Here is a tiny trained network, its code and every weight. The questions are about switching its units off for an input and a class, where a switched-off unit gives its printed mean instead of its output.

import numpy as np


def w(rows, s, z=0):
    codes = np.array(rows[::2]) - 128.0
    scale = np.full(codes.shape[1], s)
    scale[-1] = z or s
    return codes * scale


def f(y):
    return np.maximum(y, 0)


def log_softmax(a):
    a = a - a.max(-1, keepdims=True)
    return a - np.log(np.exp(a).sum(-1, keepdims=True))


def net(x, mask):
    res = np.array(x, float).reshape(1, 8) / 4 @ E
    y = f(res @ A[0][:, :-1].T + A[0][:, -1])
    res = res + np.where(mask, y, B[0][:, -1]) @ B[0][:, :-1]
    return log_softmax(res[-1] @ U[:, :-1].T + U[:, -1])


A, B = {}, {}
E = w([
[80,187,125,122,156,104,71,30,147,108,107],'x0',
[90,122,113,159,129,147,97,110,96,84,107],'x1',
[185,233,131,133,92,91,71,128,101,104,215],'x2',
[114,134,174,186,136,98,118,169,119,117,153],'x3',
[137,92,88,140,89,121,151,158,128,175,157],'x4',
[135,150,77,132,128,94,74,209,153,86,94],'x5',
[58,94,76,97,254,164,84,181,155,82,181],'x6',
[125,133,174,135,125,131,159,151,133,90,143],'x7',
],0.0085)
A[0] = w([
[162,188,97,132,110,123,145,130,138,65,147,69],'neuron 1',
[208,132,150,129,74,122,142,102,221,100,180,34],'neuron 2',
[174,184,127,167,103,43,208,112,84,128,32,49],'neuron 3',
[103,66,88,76,146,142,97,148,160,103,216,114],'neuron 4',
[133,104,150,122,112,92,98,116,244,115,111,82],'neuron 5',
[174,135,143,108,3,136,106,96,116,123,73,6],'neuron 6',
[244,125,18,109,117,163,81,91,212,147,116,105],'neuron 7',
[171,206,180,117,132,143,151,207,156,155,86,72],'neuron 8',
[193,153,107,118,87,112,195,87,124,124,81,66],'neuron 9',
[95,140,209,107,59,39,79,62,105,141,114,36],'neuron 10',
[73,25,135,131,175,149,187,129,185,145,6,93],'neuron 11',
[109,93,216,179,42,37,136,100,96,133,139,73],'neuron 12',
],0.0062,0.0019)
B[0] = w([
[113,166,137,125,112,165,144,60,94,161,118,163],'neuron 1',
[150,129,179,78,111,112,133,99,148,183,139,174],'neuron 2',
[86,24,60,134,135,59,182,111,53,125,96,215],'neuron 3',
[138,152,196,77,174,39,137,84,73,164,103,198],'neuron 4',
[159,101,151,139,137,176,127,77,152,187,168,144],'neuron 5',
[114,115,124,93,161,134,253,128,102,98,79,209],'neuron 6',
[95,105,134,184,124,150,142,149,153,138,148,183],'neuron 7',
[95,113,122,174,140,151,109,183,144,147,153,173],'neuron 8',
[132,145,140,86,161,147,95,160,131,125,180,197],'neuron 9',
[158,168,178,122,142,104,175,98,142,127,174,195],'neuron 10',
[125,127,199,117,60,189,96,130,172,174,160,253],'neuron 11',
[133,56,113,108,104,90,105,166,130,89,153,219],'neuron 12',
],0.0081,0.0073)
U = w([
[31,13,34,3,208,52,130,148,177,141,110,2],'0',
[87,122,115,68,1,158,25,135,230,172,156,254],'1',
],0.0056,0.0009)

Each question gives the input, the list of numbers given to net, and the class t.
The units are the neurons (one row each of A and B). Each row of codes is followed by its name. A weight is (code - 128) times the scale printed after its matrix; where a second scale follows, it is the last column's (A, B and U).
mask holds one flag per neuron, in row order. A switched-off neuron (its flag False) gives its mean, the last column of its row in B, instead of its output. The means were averaged over made-up inputs and are rounded, as every weight is.
A unit's drop is (log p(t) with every unit on - log p(t) with that unit switched off) / (log p(t) with every unit on - log p(t) with every unit switched off).
The circuit of an input: a set's keep is (log p(t) with only the set's units on - log p(t) with every unit switched off) / (log p(t) with every unit on - log p(t) with every unit switched off). Starting from all 12 units, units are removed one at a time, each time the one whose removal leaves the highest keep (on an exact tie, the one counted first), for as long as the keep stays at least 0.8.
circuit, biggest first: the units of the circuit, biggest drop first
top k neurons: the k neurons with the biggest drops, biggest first
drop when u is switched off: that unit's drop, to one decimal
input [-2,-3,-5,-6,-6,4,3,0], class 1: circuit, biggest first : neuron 11; neuron 3
input [-5,7,4,-4,-5,7,-6,-6], class 0: circuit, biggest first : neuron 6; neuron 3
input [0,-1,-2,1,-7,8,1,3], class 1: circuit, biggest first : neuron 3; neuron 6
input [8,3,3,-5,-2,1,-4,-8], class 0: circuit, biggest first : neuron 11; neuron 6
input [-8,-4,-8,-7,1,-6,1,8], class 1: circuit, biggest first : neuron 11
input [3,-3,-6,-6,4,7,3,8], class 1: circuit, biggest first : neuron 11; neuron 3
input [7,-8,6,1,3,-6,-6,-5], class 0: top 3 neurons : neuron 3; neuron 6; neuron 11
input [8,-7,-2,2,3,3,-6,-7], class 0: top 3 neurons : neuron 3; neuron 11; neuron 6
input [8,3,-1,8,0,1,-6,3], class 0: circuit, biggest first : neuron 3; neuron 11
input [0,0,-2,1,-8,-8,1,-5], class 1: circuit, biggest first : neuron 3; neuron 6
input [3,-6,-8,5,-5,4,6,-5], class 1: top 3 neurons : neuron 11; neuron 3; neuron 6
input [-4,-7,2,-8,-8,2,-8,-8], class 0: top 2 neurons : neuron 3; neuron 6
input [-8,5,-6,-5,-8,-4,-4,0], class 1: top 2 neurons : neuron 11; neuron 4
input [1,4,-8,-7,1,0,1,-5], class 1: top neuron : neuron 11
input [5,2,3,-1,3,6,-8,0], class 0: top 3 neurons : neuron 3; neuron 6; neuron 11
input [6,5,1,5,4,3,-5,7], class 0: drop when neuron 11 is switched off : 0.3
input [7,0,-7,3,6,-8,-1,-3], class 1: drop when neuron 11 is switched off : 0.3
input [-3,-8,-5,8,-5,7,3,1], class 1: drop when neuron 3 is switched off : 0.3
